Here is a tiny trained network, its code and every weight. The questions are about switching its units off for an input and a target symbol, where a switched-off unit gives its printed mean instead of its output.

import numpy as np


def w(rows, s, z=0):
    codes = np.array(rows[::2]) - 128.0
    scale = np.full(codes.shape[1], s)
    scale[-1] = z or s
    return codes * scale


def f(y):
    return y / 2 * (1 + np.tanh(0.7978845608 * (y + 0.044715 * y**3)))


def softmax(a):
    e = np.exp(a - a.max(-1, keepdims=True))
    return e / e.sum(-1, keepdims=True)


def log_softmax(a):
    a = a - a.max(-1, keepdims=True)
    return a - np.log(np.exp(a).sum(-1, keepdims=True))


def net(x, mask):
    ids = ['αβδζμσφ'.index(c) for c in x.split()]
    T = len(ids)
    res = E[ids] + P[:T]
    r = res
    for j in range(3):
        rows = slice(2 * j, 2 * j + 2)
        q, k, v = (r @ M[0][rows].T for M in (Q, K, V))
        z = softmax(np.where(np.tri(T) > 0, q @ k.T / 2**0.5, -1e9)) @ v
        o = O[0][rows]
        res = res + np.where(mask[j], z, o[:, -1]) @ o[:, :-1]
    y = f(res @ A[0][:, :-1].T + A[0][:, -1])
    res = res + np.where(mask[3:19], y, B[0][:, -1]) @ B[0][:, :-1]
    return log_softmax(res[-1] @ U[:, :-1].T + U[:, -1])


Q, K, V, O, A, B = {}, {}, {}, {}, {}, {}
E = w([
[87,92,229],'α',
[161,219,119],'β',
[144,115,134],'δ',
[127,125,127],'ζ',
[127,125,126],'μ',
[85,4,112],'σ',
[157,116,2],'φ',
],0.0093)
P = w([
[119,159,170],'0',
[254,106,140],'1',
[198,101,115],'2',
[198,102,104],'3',
[26,178,59],'4',
[96,141,95],'5',
[95,136,102],'6',
[208,87,212],'7',
[123,132,113],'8',
[122,129,118],'9',
],0.0068)
Q[0] = w([
[112,148,112],'H1',
[210,116,127],'H1',
[43,91,113],'H2',
[33,65,128],'H2',
[63,4,121],'H3',
[244,86,145],'H3',
],0.028)
K[0] = w([
[124,101,137],'H1',
[67,144,126],'H1',
[219,103,143],'H2',
[220,113,126],'H2',
[98,2,110],'H3',
[36,154,101],'H3',
],0.032)
V[0] = w([
[226,99,158],'H1',
[162,121,136],'H1',
[94,89,167],'H2',
[131,71,115],'H2',
[98,112,246],'H3',
[172,226,152],'H3',
],0.013)
O[0] = w([
[185,78,182,255],'H1',
[146,116,142,172],'H1',
[90,64,142,65],'H2',
[165,84,125,120],'H2',
[18,91,119,83],'H3',
[116,251,151,133],'H3',
],0.012,0.0019)
A[0] = w([
[139,84,165,100],'N1',
[133,115,111,109],'N2',
[109,141,194,71],'N3',
[140,144,128,146],'N4',
[129,122,166,123],'N5',
[136,147,191,2],'N6',
[120,122,124,104],'N7',
[160,132,127,30],'N8',
[130,130,133,124],'N9',
[131,120,170,114],'N10',
[133,91,255,155],'N11',
[101,142,112,193],'N12',
[92,156,157,64],'N13',
[119,136,134,164],'N14',
[127,124,165,132],'N15',
[94,138,137,165],'N16',
],0.028,0.0073)
B[0] = w([
[36,170,223,212],'N1',
[126,103,171,143],'N2',
[146,117,245,153],'N3',
[160,182,148,170],'N4',
[96,188,148,145],'N5',
[6,81,53,157],'N6',
[160,88,131,126],'N7',
[136,96,231,138],'N8',
[133,140,134,130],'N9',
[99,199,160,146],'N10',
[225,70,27,246],'N11',
[60,168,92,148],'N12',
[229,82,170,153],'N13',
[117,165,99,143],'N14',
[99,191,144,145],'N15',
[73,131,68,143],'N16',
],0.025,0.012)
U = w([
[219,44,39,201],'α',
[63,252,157,223],'β',
[108,123,96,68],'δ',
[116,124,89,75],'ζ',
[24,90,45,73],'μ',
[82,17,171,98],'σ',
[212,114,199,3],'φ',
],0.0039,0.0047)

Each question gives the input, a string of symbols that net reads in full, and the target symbol t.
The units are the heads (2 rows each of Q, K, V and O) and the neurons (one row each of A and B). Each row of codes is followed by its name. A weight is (code - 128) times the scale printed after its matrix; where a second scale follows, it is the last column's (O, A, B and U).
mask holds one flag per unit, heads first, then neurons. A switched-off unit (its flag False) gives its mean, the last column of its rows in O or B, instead of its output. The means were averaged over made-up inputs and are rounded, as every weight is.
A unit's drop is (log p(t) with every unit on - log p(t) with that unit switched off) / (log p(t) with every unit on - log p(t) with every unit switched off).
The circuit of an input: a set's keep is (log p(t) with only the set's units on - log p(t) with every unit switched off) / (log p(t) with every unit on - log p(t) with every unit switched off). Starting from the 12 units with the biggest drops (on a tie, the unit counted first), units are removed one at a time, each time the one whose removal leaves the highest keep (on an exact tie, the one counted first), for as long as the keep stays at least 0.8.
units of the circuit, in order: the units of the circuit, biggest drop first
most important unit: the unit with the biggest drop
k most important neurons: the k neurons with the biggest drops, biggest first
heads that matter: for each layer, one digit per head in row order, 1 if its drop is at least 0.15 and else 0, layers parted by /
drop when u is switched off: that unit's drop, to one decimal
input δ β φ δ φ μ δ μ, target φ: units of the circuit, in order => H3; N8
input δ δ β β ζ, target α: most important unit => H1
input α φ ζ, target μ: units of the circuit, in order => H3; N16; N12
input δ φ δ δ ζ, target φ: 3 most important neurons => N8; N11; N1
input α δ σ δ σ σ, target σ: units of the circuit, in order => N1; H3; N2
input σ σ ζ, target σ: units of the circuit, in order => N1; H3; N2; N4
input ζ β δ α ζ, target β: heads that matter => 011
input φ β β δ, target φ: units of the circuit, in order => N8; H3
input δ δ φ δ β β α μ, target β: heads that matter => 101
input α σ δ μ μ, target σ: 3 most important neurons => N1; N4; N2
input δ φ β σ δ, target φ: heads that matter => 011
input β ζ β ζ, target β: heads that matter => 001
input α ζ μ, target μ: heads that matter => 001
input φ β φ δ β φ, target φ: 4 most important neurons => N11; N8; N1; N6
input δ σ β β δ, target σ: most important unit => H3
input α φ δ, target μ: 2 most important neurons => N16; N12
input δ φ σ δ φ φ φ φ δ ζ, target φ: 3 most important neurons => N11; N6; N8
input δ α μ β φ, target μ: units of the circuit, in order => H3; N12; N16
input δ α φ β δ, target μ: units of the circuit, in order => H3; N16
input δ β α σ μ, target β: units of the circuit, in order => N11
input δ δ β, target β: 3 most important neurons => N11; N4; N6
input φ β α β φ, target β: 2 most important neurons => N11; N12
input α δ δ δ μ, target α: drop when N13 is switched off => -0.1
